Below is a small trained network, with its code and all its weights. Each question gives an input and a class and asks what happens when units are switched off, that is, made to give their printed mean instead of their output.

import numpy as np


def w(rows, s, z=0):
    codes = np.array(rows[::2]) - 128.0
    scale = np.full(codes.shape[1], s)
    scale[-1] = z or s
    return codes * scale


def f(y):
    return np.maximum(y, 0)


def log_softmax(a):
    a = a - a.max(-1, keepdims=True)
    return a - np.log(np.exp(a).sum(-1, keepdims=True))


def net(x, mask):
    res = np.array(x, float).reshape(1, 7) / 4 @ E
    y = f(res @ A[0][:, :-1].T + A[0][:, -1])
    res = res + np.where(mask, y, B[0][:, -1]) @ B[0][:, :-1]
    return log_softmax(res[-1] @ U[:, :-1].T + U[:, -1])


A, B = {}, {}
E = w([
[112,141,168,63,233,219,47,156,145,166],'x0',
[143,155,47,168,64,49,164,35,190,58],'x1',
[132,152,50,135,71,114,73,119,88,206],'x2',
[139,58,162,172,1,99,167,64,134,72],'x3',
[130,199,142,162,37,171,207,181,110,186],'x4',
[128,63,66,55,114,210,104,79,233,217],'x5',
[126,64,95,91,92,151,73,166,119,133],'x6',
],0.0084)
A[0] = w([
[136,127,115,128,61,158,126,108,158,177,41],'n1',
[128,143,151,120,152,137,99,174,68,169,73],'n2',
[122,107,125,103,167,161,120,152,153,134,71],'n3',
[129,159,136,128,117,149,83,174,88,128,15],'n4',
[133,131,113,109,187,156,95,134,144,157,31],'n5',
[128,10,65,105,129,113,160,167,136,147,13],'n6',
[125,120,112,115,153,134,114,147,140,124,53],'n7',
[130,114,133,114,130,162,107,145,146,110,68],'n8',
[124,149,162,135,156,140,80,188,51,182,30],'n9',
[133,94,111,124,83,140,118,107,139,165,51],'n10',
[134,150,180,131,117,137,204,129,135,121,8],'n11',
[130,121,139,129,146,119,129,134,103,166,59],'n12',
[113,157,142,138,141,141,119,102,135,135,2],'n13',
[140,134,129,125,128,137,127,125,119,122,64],'n14',
[126,227,58,135,142,104,160,149,122,169,34],'n15',
[130,118,146,123,149,141,117,95,132,176,47],'n16',
[132,117,131,107,111,201,91,198,178,56,28],'n17',
[132,180,95,143,154,108,138,122,127,161,38],'n18',
[127,154,153,149,137,93,78,51,113,72,21],'n19',
[125,115,136,125,147,132,129,116,134,155,77],'n20',
[131,118,137,128,120,159,113,156,145,104,73],'n21',
[126,119,202,141,124,136,180,118,130,107,32],'n22',
[132,116,112,118,172,135,111,131,149,148,59],'n23',
[126,129,140,100,251,179,68,120,150,187,17],'n24',
[131,75,102,128,141,83,103,96,119,84,38],'n25',
[124,109,102,119,38,156,103,98,147,200,20],'n26',
[141,133,121,108,128,129,118,120,134,132,19],'n27',
],0.018,0.0085)
B[0] = w([
[121,132,71,118,87,169,140,130,107,105,182],'n1',
[130,123,137,138,138,136,113,115,29,141,203],'n2',
[110,134,113,104,179,167,109,112,148,113,180],'n3',
[126,141,145,149,120,106,126,130,66,136,165],'n4',
[123,106,128,151,180,150,140,125,190,115,187],'n5',
[136,110,176,152,79,95,71,143,157,221,183],'n6',
[139,132,120,135,150,137,117,139,163,122,147],'n7',
[130,179,127,71,146,114,160,154,150,134,152],'n8',
[141,116,151,126,127,115,118,145,4,140,220],'n9',
[117,107,102,117,89,146,126,132,100,133,175],'n10',
[128,131,165,209,123,173,150,124,155,128,161],'n11',
[111,119,141,117,131,121,128,148,102,109,146],'n12',
[115,117,125,126,125,127,144,149,139,90,131],'n13',
[131,154,120,94,130,163,133,150,111,73,128],'n14',
[130,239,104,127,143,88,134,142,179,160,187],'n15',
[132,153,98,113,162,144,109,122,141,118,153],'n16',
[104,174,170,12,134,128,141,124,114,112,167],'n17',
[128,180,124,106,122,102,130,145,160,138,155],'n18',
[127,107,86,121,176,110,154,111,103,28,181],'n19',
[122,121,110,126,136,125,122,166,145,121,143],'n20',
[136,165,159,92,120,118,115,125,134,134,143],'n21',
[131,117,186,165,88,154,152,125,182,137,165],'n22',
[130,104,123,149,156,137,149,125,170,141,165],'n23',
[132,76,111,157,250,186,137,124,226,140,253],'n24',
[128,96,121,100,128,40,78,127,121,101,185],'n25',
[133,99,51,130,96,203,149,112,109,111,208],'n26',
[141,101,111,147,148,115,154,118,125,134,131],'n27',
],0.025,0.02)
U = w([
[169,113,110,144,133,57,107,86,154,36,123],'0',
[163,152,206,225,95,160,198,113,176,85,166],'1',
[157,124,121,139,228,193,108,145,157,161,206],'2',
[166,87,108,119,88,93,51,118,170,161,3],'3',
[172,255,83,172,140,105,164,147,155,140,123],'4',
[168,161,157,160,186,169,117,168,40,173,176],'5',
[151,132,35,122,51,196,124,103,148,149,176],'6',
[128,157,172,50,122,196,130,134,163,145,50],'7',
],0.0066,0.0024)

Each question gives the input, the list of numbers given to net, and the class t.
The units are the neurons (one row each of A and B). Each row of codes is followed by its name. A weight is (code - 128) times the scale printed after its matrix; where a second scale follows, it is the last column's (A, B and U).
mask holds one flag per neuron, in row order. A switched-off neuron (its flag False) gives its mean, the last column of its row in B, instead of its output. The means were averaged over made-up inputs and are rounded, as every weight is.
A unit's drop is (log p(t) with every unit on - log p(t) with that unit switched off) / (log p(t) with every unit on - log p(t) with every unit switched off).
The circuit of an input: a set's keep is (log p(t) with only the set's units on - log p(t) with every unit switched off) / (log p(t) with every unit on - log p(t) with every unit switched off). Starting from the 12 units with the biggest drops (on a tie, the unit counted first), units are removed one at a time, each time the one whose removal leaves the highest keep (on an exact tie, the one counted first), for as long as the keep stays at least 0.8.
units of the circuit, in order: the units of the circuit, biggest drop first
top k neurons: the k neurons with the biggest drops, biggest first
drop of u: that unit's drop, to one decimal
input [-6,8,-6,-3,6,1,2], class 4: units of the circuit, in order : n15
input [-5,3,6,-7,-5,4,1], class 4: units of the circuit, in order : n15, n24
input [-4,-5,-4,-1,5,-2,0], class 5: top 4 neurons : n9, n5, n24, n2
input [7,1,6,3,2,5,5], class 6: top 2 neurons : n26, n1
input [4,-6,6,1,-5,-3,5], class 5: top 2 neurons : n9, n2
input [-5,7,-7,3,0,-5,-3], class 1: top 2 neurons : n11, n22
input [3,6,0,3,3,-8,1], class 1: top 3 neurons : n25, n11, n22
input [-7,7,3,4,-1,-1,1], class 0: top 2 neurons : n25, n19
input [-3,-4,-8,4,-5,5,5], class 7: top 2 neurons : n17, n8
input [1,0,3,1,-2,-1,-3], class 0: top 2 neurons : n24, n9
input [-5,2,-3,-3,1,-3,6], class 0: drop of n11 : 0.1
input [7,-8,-3,5,2,-3,7], class 5: drop of n9 : 0.5
input [-1,-2,-7,0,0,5,5], class 7: drop of n17 : 0.6
input [-7,5,-3,-5,-5,8,-5], class 3: top neuron : n6
input [1,7,-6,-3,5,5,2], class 6: drop of n24 : 0.2
